(in the rows, 128 means zero)
Each row of numbers belongs to one of the things below and depends on some of the facts about them. Some rows are named. Which thing is each other row?

Some things and their rows:
plala: [124 132 177 137 156  76  56 160 121 139 132 103 134 136 136 139  88 169
 111 167 165 160 119  85 155 159]
tetre: [120 118 167 108 137  70  69 147 100 140 137 114 129 115 131 119 110 133
 137 156 140 161 126 113 138 164]
ligan: [121 133 168 114 158 113  59 143 125 160 165 119 119 120 139 126 101 157
 123 167 153 141 143 109 128 195]
regem: [120 134 168 116 160 112  60 144 123 160 166 119 120 122 140 126 102 157
 122 169 153 143 144 109 129 197]
gruba: [119 124 175 121 150  61  70 150  88 146 139 111 136 127 138 119 108 136
 130 168 144 168 129 112 140 173]
nere: [141 161 160 141  99  65  48 171 112 151 122  88 168 122 116  86 102  93
  90 176 121 166 126 143 180 143]
truser: [118 125 160 115 141  76  56 140 114 152 153 105 115 124 143 126 108 147
 118 172 161 166 121 116 147 156]
rofli: [122 121 182 111 173 100  75 153 118 170 141 133 119 119 135 133 117 143
 141 161 146 143 129 113 127 215]
koto: [125 121 203 134 150 106  84 135 106 162 173 120 126 126 101 115  91 145
 137 167 123 106 159 147 121 217]
tibris: [128 128 199 149 155 115  74 134 118 161 182 113 121 141 111 127  83 163
 120 180 144 110 157 139 127 214]
kodeban: [127 129 190 106 155 103  67 162 116 150 139 121 128 109 114 113  95 153
 138 147 138 128 150  91 126 195]
dravul: [127 133 167 108 146 113  59 141 120 150 170 121 117 119 132 117 104 151
 128 164 152 139 152 108 125 195]
skogrimem: [154 119 141 123 127  76  71 156  91 121 115 110 147 111 110 120  99 119
 133 189 133 165 101 142 144 154]
kuzabin: [156 128 151 140 131  69  64 159  97 126 134  88 131 126 119 126  97 137
 108 203 163 183 109 140 143 163]
druvek: [114 133 181 114 167 100  66 150 112 167 151 122 134 112 136 118 102 143
 130 161 134 140 143 111 128 200]
kiklen: [149 123 162 134 138  58  74 165  87 133 118  92 142 116 115 121 100 125
 119 194 145 181 106 144 141 167]
stivek: [123 136 173 117 159 112  58 147 124 157 163 118 123 123 137 124  98 158
 120 166 153 140 145 103 131 194]

Facts:
dezin	σ	tibris; grivi	σ	kliklek; rofli	σ	drotru; stano	σ	nipedra; dotrul	σ	traklik; druvek	σ	zuskem; bremis	σ	regem; futi	σ	plala; lekal	σ	ritel
tetre	σ	ligan; gonor	σ	birel; gestur	σ	truser; klime	σ	luva; bresitror	σ	skeskol; giflak	σ	drusuk; plebrim	σ	gonor; regem	σ	klipli; druplu	σ	grikle
flimom	σ	muflok; gaflar	σ	gofel; sutri	σ	plebrim; klipa	σ	padrin; druful	σ	ladra; fluflo	σ	druflol; kledan	σ	gistovur; grikle	σ	munur; traklik	σ	tronen
ligan	σ	grebos; padrin	σ	zudo; kaste	σ	mugrus; mopla	σ	pelok; ladra	σ	druzu; truser	σ	pliniklor; druzu	σ	vatum; gozi	σ	vatotres; ruti	σ	vumabri
skavem	σ	patram; vumabri	σ	fiflovir; tronen	σ	ruti; tigi	σ	vudok; meklal	σ	vople; vofe	σ	dusar; breskis	σ	flesen; drubok	σ	flimom; daten	σ	druplu
dredavol	σ	zekla; kloko	σ	rofli; sanu	σ	stotrak; gofel	σ	meklal; skitrik	σ	nises; lotrur	σ	bradrupos; fusul	σ	naki; truske	σ	kloploflu; mibutril	σ	dotrul
ledrus	σ	gestur; fledastos	σ	gaso; kozes	σ	ralir; drustun	σ	skato; stotrak	σ	klabram; stuflek	σ	poflom; vudok	σ	dagradrul; loder	σ	kuzabin; plala	σ	buger
kloploflu	σ	skulal; muflok	σ	skidrir; muflin	σ	skogrimem; povo	σ	sutri; skeskol	σ	danan; klabrus	σ	bremis; losin	σ	stadrak; dravul	σ	soskek; grebrobrak	σ	giflak
rotudol	σ	fufla; bula	σ	fledastos; fliskor	σ	lekal; steklus	σ	rotudol; klabram	σ	muflin; grebos	σ	kliral; luva	σ	tumok; skato	σ	daten; toper	σ	kloko
dadus	σ	tristu; fostum	σ	grebrobrak; drazas	σ	kodeban; trepan	σ	mopla; skogrimem	σ	brigrul; nere	σ	skitrik; kludrel	σ	grabotrem; zudo	σ	sanu; tumok	σ	brike
ralir	σ	brukla; skidrir	σ	stuflek; pliniklor	σ	skavem; buger	σ	dezin; kodeban	σ	futi; brigrul	σ	vufu; stivek	σ	drazas; biza	σ	nere; dezin	Δ	a
grugrer	Δ	a; dritir	Δ	b; grivi	Δ	b; tibris	Δ	a; zigruvak	Δ	b; zuskem	Δ	a; pluzi	Δ	a; mugrus	Δ	a; poflom	Δ	a
rofli	Δ	b; stano	Δ	a; dotrul	Δ	b; druvek	Δ	b; bremis	Δ	b; grenon	Δ	a; futi	Δ	a; lekal	Δ	a; tetre	Δ	b
gonor	Δ	b; gestur	Δ	b; klime	Δ	b; bresitror	Δ	b; giflak	Δ	b; nises	Δ	a; grimok	Δ	a; plezor	Δ	a; plebrim	Δ	a
regem	Δ	a; druplu	Δ	a; naki	Δ	a; flimom	Δ	b; kuzabin	Δ	a; gaflar	Δ	b; dagradrul	Δ	a; sutri	Δ	b; klipa	Δ	b
druful	Δ	a; fluflo	Δ	a; kledan	Δ	a; grikle	Δ	a; vatum	Δ	a; bravol	Δ	a; traklik	Δ	a; ligan	Δ	a; padrin	Δ	b
vosostun	Δ	a; vople	Δ	b; kaste	Δ	a; brike	Δ	b; fufla	Δ	b; mopla	Δ	b; fustastir	Δ	b; ladra	Δ	a; truser	Δ	a
druzu	Δ	b; gozi	Δ	b; ruti	Δ	b; skavem	Δ	b; vumabri	Δ	a; vufu	Δ	a; tronen	Δ	a; druflol	Δ	a; tigi	Δ	b
meklal	Δ	b; tizar	Δ	b; vofe	Δ	b; breskis	Δ	a; drubok	Δ	b; daten	Δ	a; vatotres	Δ	b; dredavol	Δ	b; kloko	Δ	a
sanu	Δ	a; drusuk	Δ	b; bradrupos	Δ	b; gofel	Δ	b; ploma	Δ	a; gaso	Δ	a; soskek	Δ	b; skitrik	Δ	b; gruba	Δ	b
nipedra	Δ	b; kliklek	Δ	a; lotrur	Δ	b; fusul	Δ	b; truske	Δ	a; mibutril	Δ	a; munur	Δ	a; ledrus	Δ	a; pelok	Δ	a
koto	Δ	b; fledastos	Δ	b; kozes	Δ	a; drustun	Δ	b; stotrak	Δ	b; danan	Δ	a; stuflek	Δ	b; vudok	Δ	b; dusar	Δ	b
tristu	Δ	a; loder	Δ	a; plala	Δ	a; kloploflu	Δ	b; muflok	Δ	b; muflin	Δ	b; klipli	Δ	a; ritel	Δ	b; staken	Δ	a
povo	Δ	a; skeskol	Δ	b; gistovur	Δ	a; dabi	Δ	a; klabrus	Δ	b; lunubon	Δ	b; zekla	Δ	b; kliral	Δ	a; losin	Δ	a
dravul	Δ	a; mifek	Δ	b; bisko	Δ	a; grebrobrak	Δ	b; rotudol	Δ	a; bula	Δ	a; fugul	Δ	a; fliskor	Δ	a; steklus	Δ	a
graro	Δ	a; stadrak	Δ	b; klabram	Δ	a; grebos	Δ	b; luva	Δ	a; skato	Δ	b; toper	Δ	b; dadus	Δ	b; grostun	Δ	b
fostum	Δ	b; drazas	Δ	a; pinun	Δ	a; trepan	Δ	a; flesen	Δ	b; niflase	Δ	b; vilir	Δ	b; brukla	Δ	b; kiklen	Δ	b
skogrimem	Δ	b; patram	Δ	a; grabotrem	Δ	a; nere	Δ	b; kludrel	Δ	a; zudo	Δ	a; tumok	Δ	a; ralir	Δ	a; toral	Δ	a
drotru	Δ	a; skidrir	Δ	b; pliniklor	Δ	b; buger	Δ	a; zatrer	Δ	a; driske	Δ	b; birel	Δ	a; kodeban	Δ	b; brigrul	Δ	a
fiflovir	Δ	a; nakam	Δ	a; stivek	Δ	a; biza	Δ	b; netil	Δ	b; skulal	Δ	a; dezin	ω	e; grugrer	ω	e; dritir	ω	c
grivi	ω	c; tibris	ω	f; zigruvak	ω	f; zuskem	ω	c; pluzi	ω	c; mugrus	ω	c; poflom	ω	d; rofli	ω	c; stano	ω	d
dotrul	ω	c; druvek	ω	c; bremis	ω	c; grenon	ω	d; futi	ω	f; lekal	ω	c; tetre	ω	e; gonor	ω	e; gestur	ω	e
klime	ω	d; bresitror	ω	c; giflak	ω	d; nises	ω	c; grimok	ω	e; plezor	ω	f; plebrim	ω	d; regem	ω	c; druplu	ω	d
naki	ω	c; flimom	ω	e; kuzabin	ω	d; gaflar	ω	d; dagradrul	ω	c; sutri	ω	d; klipa	ω	f; druful	ω	e; fluflo	ω	c
kledan	ω	d; grikle	ω	f; vatum	ω	e; bravol	ω	d; traklik	ω	c; ligan	ω	c; padrin	ω	e; vosostun	ω	f; vople	ω	c
kaste	ω	d; brike	ω	d; fufla	ω	e; mopla	ω	c; fustastir	ω	d; ladra	ω	c; truser	ω	e; druzu	ω	d; gozi	ω	c
ruti	ω	e; skavem	ω	d; vumabri	ω	d; vufu	ω	d; tronen	ω	e; druflol	ω	c; tigi	ω	c; meklal	ω	e; tizar	ω	f
vofe	ω	c; breskis	ω	f; drubok	ω	c; daten	ω	d; vatotres	ω	c; dredavol	ω	f; kloko	ω	c; sanu	ω	c; drusuk	ω	d
bradrupos	ω	f; gofel	ω	e; ploma	ω	c; gaso	ω	c; soskek	ω	d; skitrik	ω	e; gruba	ω	e; nipedra	ω	c; kliklek	ω	c
lotrur	ω	c; fusul	ω	c; truske	ω	f; mibutril	ω	c; munur	ω	c; ledrus	ω	c; pelok	ω	c; koto	ω	f; fledastos	ω	e
kozes	ω	e; drustun	ω	d; stotrak	ω	d; danan	ω	d; stuflek	ω	e; vudok	ω	c; dusar	ω	e; tristu	ω	d; loder	ω	c
plala	ω	e; kloploflu	ω	d; muflok	ω	e; muflin	ω	d; klipli	ω	d; ritel	ω	d; staken	ω	d; povo	ω	c; skeskol	ω	f
gistovur	ω	d; dabi	ω	d; klabrus	ω	d; lunubon	ω	f; zekla	ω	e; kliral	ω	d; losin	ω	c; dravul	ω	c; mifek	ω	f
bisko	ω	d; grebrobrak	ω	d; rotudol	ω	e; bula	ω	c; fugul	ω	e; fliskor	ω	d; steklus	ω	e; graro	ω	c; stadrak	ω	d
klabram	ω	c; grebos	ω	c; luva	ω	d; skato	ω	f; toper	ω	c; dadus	ω	c; grostun	ω	f; fostum	ω	c; drazas	ω	c
pinun	ω	e; trepan	ω	c; flesen	ω	e; niflase	ω	e; vilir	ω	c; brukla	ω	f; kiklen	ω	d; skogrimem	ω	d; patram	ω	f
grabotrem	ω	c; nere	ω	d; kludrel	ω	c; zudo	ω	c; tumok	ω	f; ralir	ω	f; toral	ω	d; drotru	ω	c; skidrir	ω	d
pliniklor	ω	f; buger	ω	d; zatrer	ω	d; driske	ω	e; birel	ω	c; kodeban	ω	c; brigrul	ω	e; fiflovir	ω	d; nakam	ω	c
stivek	ω	c; biza	ω	c; netil	ω	c; skulal	ω	e; tibris	η	losin; pluzi	η	biza; rofli	η	ritel; dotrul	η	luva; bremis	η	dotrul
futi	η	nakam; gestur	η	toral; giflak	η	gaso; nises	η	plebrim; plebrim	η	druzu; regem	η	ligan; naki	η	vofe; kuzabin	η	brike; dagradrul	η	birel
sutri	η	munur; klipa	η	vudok; vatum	η	kuzabin; bravol	η	traklik; ligan	η	muflin; vosostun	η	dagradrul; kaste	η	lekal; brike	η	mifek; fustastir	η	gozi
druzu	η	mibutril; gozi	η	fledastos; skavem	η	nises; vumabri	η	stotrak; tigi	η	klipli; vofe	η	drubok; drubok	η	grostun; vatotres	η	bravol; dredavol	η	zatrer
sanu	η	koto; gofel	η	kozes; ploma	η	gestur; kliklek	η	ledrus; mibutril	η	gofel; fledastos	η	fiflovir; danan	η	kiklen; vudok	η	fustastir; tristu	η	kodeban
loder	η	danan; plala	η	pinun; muflin	η	meklal; klipli	η	pluzi; ritel	η	tigi; povo	η	kaste; zekla	η	tizar; kliral	η	zekla; losin	η	bradrupos
mifek	η	fufla; grebrobrak	η	dravul; fugul	η	driske; fliskor	η	bresitror; steklus	η	nipedra; graro	η	dadus; stadrak	η	tetre; grebos	η	klipa; toper	η	tibris
grostun	η	brigrul; pinun	η	ralir; trepan	η	dritir; flesen	η	grebos; vilir	η	breskis; kiklen	η	tristu; patram	η	stivek; nere	η	mopla; ralir	η	graro
toral	η	rofli; skidrir	η	skogrimem; buger	η	staken; zatrer	η	vilir; driske	η	brukla; birel	η	regem; brigrul	η	vumabri; fiflovir	η	nere; stivek	η	grikle
skulal	η	tumok

Which thing is each row?
No name comes twice in this set of rows, the named rows included.
[126 123 149 121 143  85  61 139 106 134 150 118 128 134 143 132 105 147
 128 174 157 161 120 107 147 162]	brigrul
[125 132 167 105 146 113  59 141 122 155 170 120 114 117 134 117 104 151
 127 164 152 139 151 110 125 193]	ledrus
[153 165 155 151  95  68  43 163 110 134 144  82 161 141 122  88 101 104
  79 190 143 176 136 139 171 149]	fiflovir
[115 161 196 117 148  99  45 142 118 169 163 116 162 117 145  80  95 122
 106 159 116 131 159 110 138 175]	gozi
[127 127 168 125 142  78  57 151 114 134 142 107 126 131 134 129  98 157
 118 165 161 161 125  96 147 159]	dezin
[135 125 159 139 152  60  69 166 101 154 112  87 142 109 123 132  96 131
 110 196 142 183  92 149 153 161]	skavem
[135 107 185 109 157  67  73 145 121 161 120 130 113 132 142 135 139 126
 139 164 159 165  94 118 144 183]	gestur
[120 132 198 156 167 113  72 131 120 174 184 111 125 143 121 132  83 163
 111 188 144 115 149 145 133 214]	patram
[116 126 153 133 133  77  64 142 130 120 152 104 139 132 155 139 110 143
 114 151 149 180 128 116 125 178]	tronen
[157 128 150 139 131  71  64 157  95 123 133  92 134 127 120 125  97 135
 109 205 161 182 109 140 142 161]	vufu
[110 126 203 151 175 107  80 138 122 181 163 116 138 128 118 133  82 154
 122 172 120 108 141 148 135 214]	dredavol
[125 119 172 111 137  63  72 148  85 136 141 114 128 122 129 114 113 133
 139 163 145 165 134 112 134 172]	fufla
[144 120 155 131 138  64  72 164 101 136 113  93 139 108 114 127  98 127
 120 187 140 177  99 145 143 160]	druzu
[101 123 160 114 172 101  77 158 101 167 150 117 123 104 129 138  94 159
 142 160 136 145 146 112 129 208]	tigi

The same things again, as new rows of numbers:
Known rows:
toral: [ 96  94 146 120 116 122 128 133 130 117 130 142 114 132 102 125 142 146
 165 154 145 136 155 146 102 132 166 138 167 118 124 122  91 122 128 190
 105 136]
vumabri: [111 121 126 130 110 113 122 114 127 108 127 136 124 153 153 123 151 143
 150 135 138 136 114 165 106 145 206 131 179 110 133 113 130 123 124 199
 153 137]
lekal: [143 126 111 142 138 135 136 128 123 118 133 119 140  98  92 120 126 112
 111  99 132 126 116 116 135 131 103 142 124 101 125 142 146 133 158  65
 126 137]
ligan: [166 109 118 131 150 127 171 135 115 112 144 126 120 145 126 136 127  85
 131  88 126 135 125  80 120 109 142 143 163 125 123 149 110 127 101  92
 141 139]
traklik: [141 123 111 142 137 129 138 127 123 117 135 118 139  96  87 119 127 112
 108  97 133 126 120 115 133 131 109 142 123 100 123 142 158 132 150  68
 127 136]
mibutril: [158 118 115 139 148 132 152 131 110 105 138 120 124 137 121 119 130  91
 139  84 124 128 124 111 123 125 161 142 168 123 138 133 129 126 127 114
 154 137]
lotrur: [140 126 112 144 134 135 125 123 131 123 139 119 125  84 108 107 123 111
 108  86 131 126 131 108 138 133  91 143 118 140 142 140 114 136 155 122
 133 123]
tigi: [132 101 136 142 136 142 138 120 115 118 147 130 104  78  53  94 122 120
 165 102 138 122 203 104 135 130 128 147 148 151 142 129  93 127 152 122
 120 125]
soskek: [103 121 127 127 101 114 119 114 153 135 142 140 121 117 157 134 142 152
 114 133 145 143 116 127 114 136 123 135 126 131 119 138 111 134 125 195
 123 124]
lunubon: [110 116 125 145 114 140 118 114 140 121 156 125 136 103 103 105 130 106
 110  96 128 132 113 118 130 134  92 136 117 137 114 146 116 138 138 114
 139 136]
toper: [149 120 125 143 142 134 131 118 122 111 142 118 105 108 123 107 129 103
 154  85 126 132 152 107 136 129 129 142 148 156 144 127  99 131 140 122
 148 131]
nere: [105 116 130 125 117 107 102 109 148 126 134 135  86 134 170 130 143 132
 155 137 134 142 137 122 117 138 135 129 147 155 132 115  96 126  95 182
 131 135]
stuflek: [117 126 114 128 115 137 107 137 145 122 146 124 125  99 105 123 137 125
 112 100 137 134 126 124 130 137 113 136 123 114 100 133  96 137 127 187
 136 115]
sutri: [111 114 137 126 112 118 116 117 144 123 136 137 102 142 170 127 143 137
 149 131 136 144 129 130 112 135 153 135 158 153 133 123  74 128 115 214
 139 129]
kodeban: [143 127 112 145 130 134 132 112 132 123 144 120 126  83 104 113 126 115
 109  88 136 129 135 101 141 133  99 142 113 133 130 143 131 135 150 103
 135 126]
stadrak: [114 115 140 126 107 123 117 113 144 125 139 142  99 144 185 131 147 148
 168 132 140 154 130 125 112 131 138 134 158 147 127 123  72 131 126 191
 137 139]
kloploflu: [ 97 117 127 126 106 111 120 123 157 131 139 136 119 119 159 130 142 151
 115 128 135 143 112 136 109 134 126 135 126 147 129 134 116 136 129 216
 118 122]

Name these rows:
No name comes twice in this set of rows, the named rows included.
[160 126 136 140 147 137 148 112 116  98 132 103 134 118  98 109 142 105
 152 103 125 142 138 131 146 133 178 144 145 108 109 130 155 128 144  80
 154 153]	naki
[124 110 134 143 120 140 123 106 129 109 158 127 115 128 115 103 132  96
 149  94 126 137 136 110 129 132 132 136 151 149 116 134  98 131 120 121
 158 145]	mifek
[119 114 142 123 111 119 124 108 147 119 137 134 106 144 166 125 149 136
 148 137 137 150 134 131 117 134 178 135 158 146 115 126  90 127 106 212
 145 134]	brike
[143 128 125 139 142 139 131 128 142 117 134 103 133  85 100  98 129 104
 102  90 120 130 124 124 143 134 118 146 107 143 127 141 127 137 156 142
 133 124]	fusul
[102 118 122 127 103 118 116 130 139 129 129 145 130 134 153 145 140 153
 124 141 146 142  95 142 106 132 113 133 139  99 124 134 108 132 141 145
 115 139]	gistovur
[110 114 125 142 133 128  93 105 133 113 147 118  90 120 117 104 126  84
 157 101 117 132 141 109 134 140  87 129 132 161 129 116 104 129 101  82
 144 146]	klipa
[134 125 104 148 130 130 130 121 127 127 146 128 117  84 114 114 120 116
 114  82 133 123 136  99 130 132  82 141 122 142 148 140 121 137 153 105
 128 122]	bresitror
[ 99 123 131 122 124 103  83 102 154 127 125 127  70 130 172 132 141 124
 165 144 127 145 140 125 124 142 104 125 131 159 129 105 100 126  85 143
 124 143]	fustastir
[167 114 122 137 145 132 165 120 112 113 148 127 120 137 123 136 129  99
 145  91 134 138 133  84 129 113 133 142 159 115 116 145 116 128 114  66
 141 145]	dagradrul
[ 96 116 118 125 108 109 113 127 155 131 136 137 120 119 152 126 136 139
 102 127 136 132 110 137 106 138 129 134 133 146 139 131 107 132 122 231
 121 115]	drustun
[148 115 124 141 143 133 145 120 110 108 137 120 119 112  90 115 130 106
 155 101 131 132 152 112 132 127 139 142 151 113 128 130 137 127 138  72
 136 143]	ploma

The same things again, as new rows of numbers:
Named rows:
klipa: [130 124  36 115 135 129 104  96 133 171 114 116 173 135 147 168 108 165
 136 163 103 161 150 136  93  72 139  92  88  79 116 140 111  92 140 116
 145 176  57]
drusuk: [119 129 140 137 122 129 122 139 132 135 139 153 116 117 135 130 121 134
 118 140 110 111 128 118 131 146 162 135 128 114 140 130 143 105 138 131
 121 146 108]
skavem: [ 96 133 136 143 117 127 131 145 132 140 124 147 101 117 110 124 135 123
 128 162 125 116 135 129 145 162 151 140 157 127 131 121 121  94 146 107
 149 139  97]
dritir: [148 120 145 123 118 142 120 138 131 103 147 139 139 125 150 126 109 155
 124 125 151 110 127 117 118 143 159 148 108 130 142 138 133 104 128 155
 112 154 120]
zuskem: [123 122 149 104 151 134 134 128 128 127 157 116 134 156 143 128 145 136
 128 126 133 116 138 146 118 158 123 132 128 145 147 130 142 152 141 138
 140 124 147]
netil: [126 125 137 131 123 144 125 142 140 113 157 143 125 130 150 123 124 147
 131 136 146 107 132 123 126 161 154 145 119 132 149 134 128 112 138 135
 129 147 103]
driske: [136 111  86 177 112 126 127 112 142 127 132 146  94  98 144 120 116 110
 134 101 122 125  92  97 142  95 123 122 111 122 123 138 114 153 109 108
  98 137 103]
toper: [111 135 127 139 118 140 129 151 141 113 144 135 117 133 127 124 134 139
 142 153 160 117 139 130 136 174 143 142 140 142 138 122 109 100 142 116
 156 138  89]
skulal: [110 113  90 158 145 120 141 102 139 151 142 123  89 131 138 122 152  89
 137 102 104 131 103 126 142 110  87 106 132 137 129 130 123 201 123  90
 125 107 129]
niflase: [136 112  86 177 112 126 128 112 141 127 132 146  95  98 144 121 117 110
 134 102 122 124  91  97 141  95 123 122 111 122 123 137 114 153 109 108
  98 137 102]
bravol: [115 127 153 109 151 120 130 127 121 148 137 127 125 143 128 134 142 122
 114 130  98 120 135 139 125 143 129 122 136 127 138 127 157 145 142 133
 132 123 153]
koto: [146 138 116 136 105 144 118 104 132 129 104 163 144  93 139 109  90 141
 125 111  97 145 127 116 123  78 140 131 111  78 134 147 117  99 108 146
  84 133 118]
grenon: [115 127 152 109 151 120 130 127 121 149 138 126 125 142 128 133 143 122
 114 131  98 120 136 140 125 142 129 122 136 126 138 127 157 145 141 133
 132 123 153]
ruti: [171 136  69 183  92 107 126 127 146  89 133 149 109 114 120 146 108 103
 122 105 139 135 101  94 135  86 108 136 118 120  96 142  94 139  92 108
 108 139 106]
nises: [118 123 151 108 153 136 134 129 130 128 156 121 127 155 141 121 147 133
 130 125 133 115 141 146 124 164 120 133 136 146 151 131 139 153 143 136
 142 120 148]
ralir: [127 145 120 114 128 131 130 101 123 143  90 129 147 121 110 114 121 122
 131 118  99 162 142 146 126  87  98 114 140 100 123 133 113 128 115 130
 121 101 150]
plala: [107 113  84 182 136 120 129 113 140 155 112 101 101 124 115 119 153 103
 164  94 120 165 102 116 140 114  83  87 150 146 111  99 114 170 107 110
 139  90 120]

Which thing is each row?
No name comes twice in this set of rows, the named rows included.
[105 133 140 113 148 132 137 139 132 127 144 110 125 159 123 126 156 127
 140 143 145 124 148 152 130 172 112 128 150 154 137 118 123 142 147 118
 166 113 133]	loder
[161 107  96 167 106 125 121 108 132 116 122 143 110  91 143 122 101 118
 125  89 127 127  86  91 134  76 129 125  99 119 117 143 119 146  99 129
  78 145 122]	fufla
[117 138 119 122 140 138 130  94 132 157 112 139 139 125 133 109 127 124
 134 108  79 156 136 143 124  96 104 110 134  94 141 135 127 145 119 134
 113 100 144]	tibris
[126 124 145 115 141 132 126 137 125 126 129  99 146 151 122 129 143 144
 143 126 151 142 139 141 117 155 120 121 139 152 127 110 131 126 131 150
 151 114 143]	drazas
[147 134 131  99 121 130 131  93 111 140  77 123 162 115 112 117 109 130
 122 112 103 164 133 145 119  63 107 125 127  99 115 139 115 120 106 146
 102 112 168]	grikle
[113  86   4 158 156 118 112  92 150 180 164 110 111 147 172 177 138 137
 142 145 107 131 115 119 107 101 127  84  85 117 126 141 116 163 150  81
 152 191  39]	flesen
[160 142 115 116  63 130 175 175 126 127 165  84 207 127 175 189 129 136
 121 174 180 118  85 119 105  62 172 193  65 124  76  81 150 103  96  85
 108  86  58]	mopla
[179 142 141 101 127 114 127 140 123  81 145 117 162 165 120 155 121 137
 108 118 155 128 145 136 106 131 113 148 123 139 113 139 125 129 115 158
 133 132 169]	traklik
[ 92 131 145 118 156 122 135 129 129 158 148 130 109 149 128 131 157 114
 122 141  94 117 140 147 133 162 124 120 149 129 145 123 152 152 153 113
 149 116 137]	kliral
[ 99 152 142 108 160 132 126 152 126 116 138 109 126 151 124 117 150 121
 141 147 154 115 159 142 136 173 108 103 132 152 140 118 139 148 156 113
 169 102 135]	sanu
[107 153  98 151 105 142 128 117 143 138 102 159 122 103 119 107 115 124
 143 138 105 151 139 129 142 109 125 124 143  90 131 132  95  97 123 107
 127 117  87]	dredavol
[130 138 111 132  96 141 130 106 129 138  86 151 139  94 117 112 103 134
 132 135 112 152 129 130 134  84 134 139 133  91 123 138  95  87 114 123
 109 131 106]	pliniklor

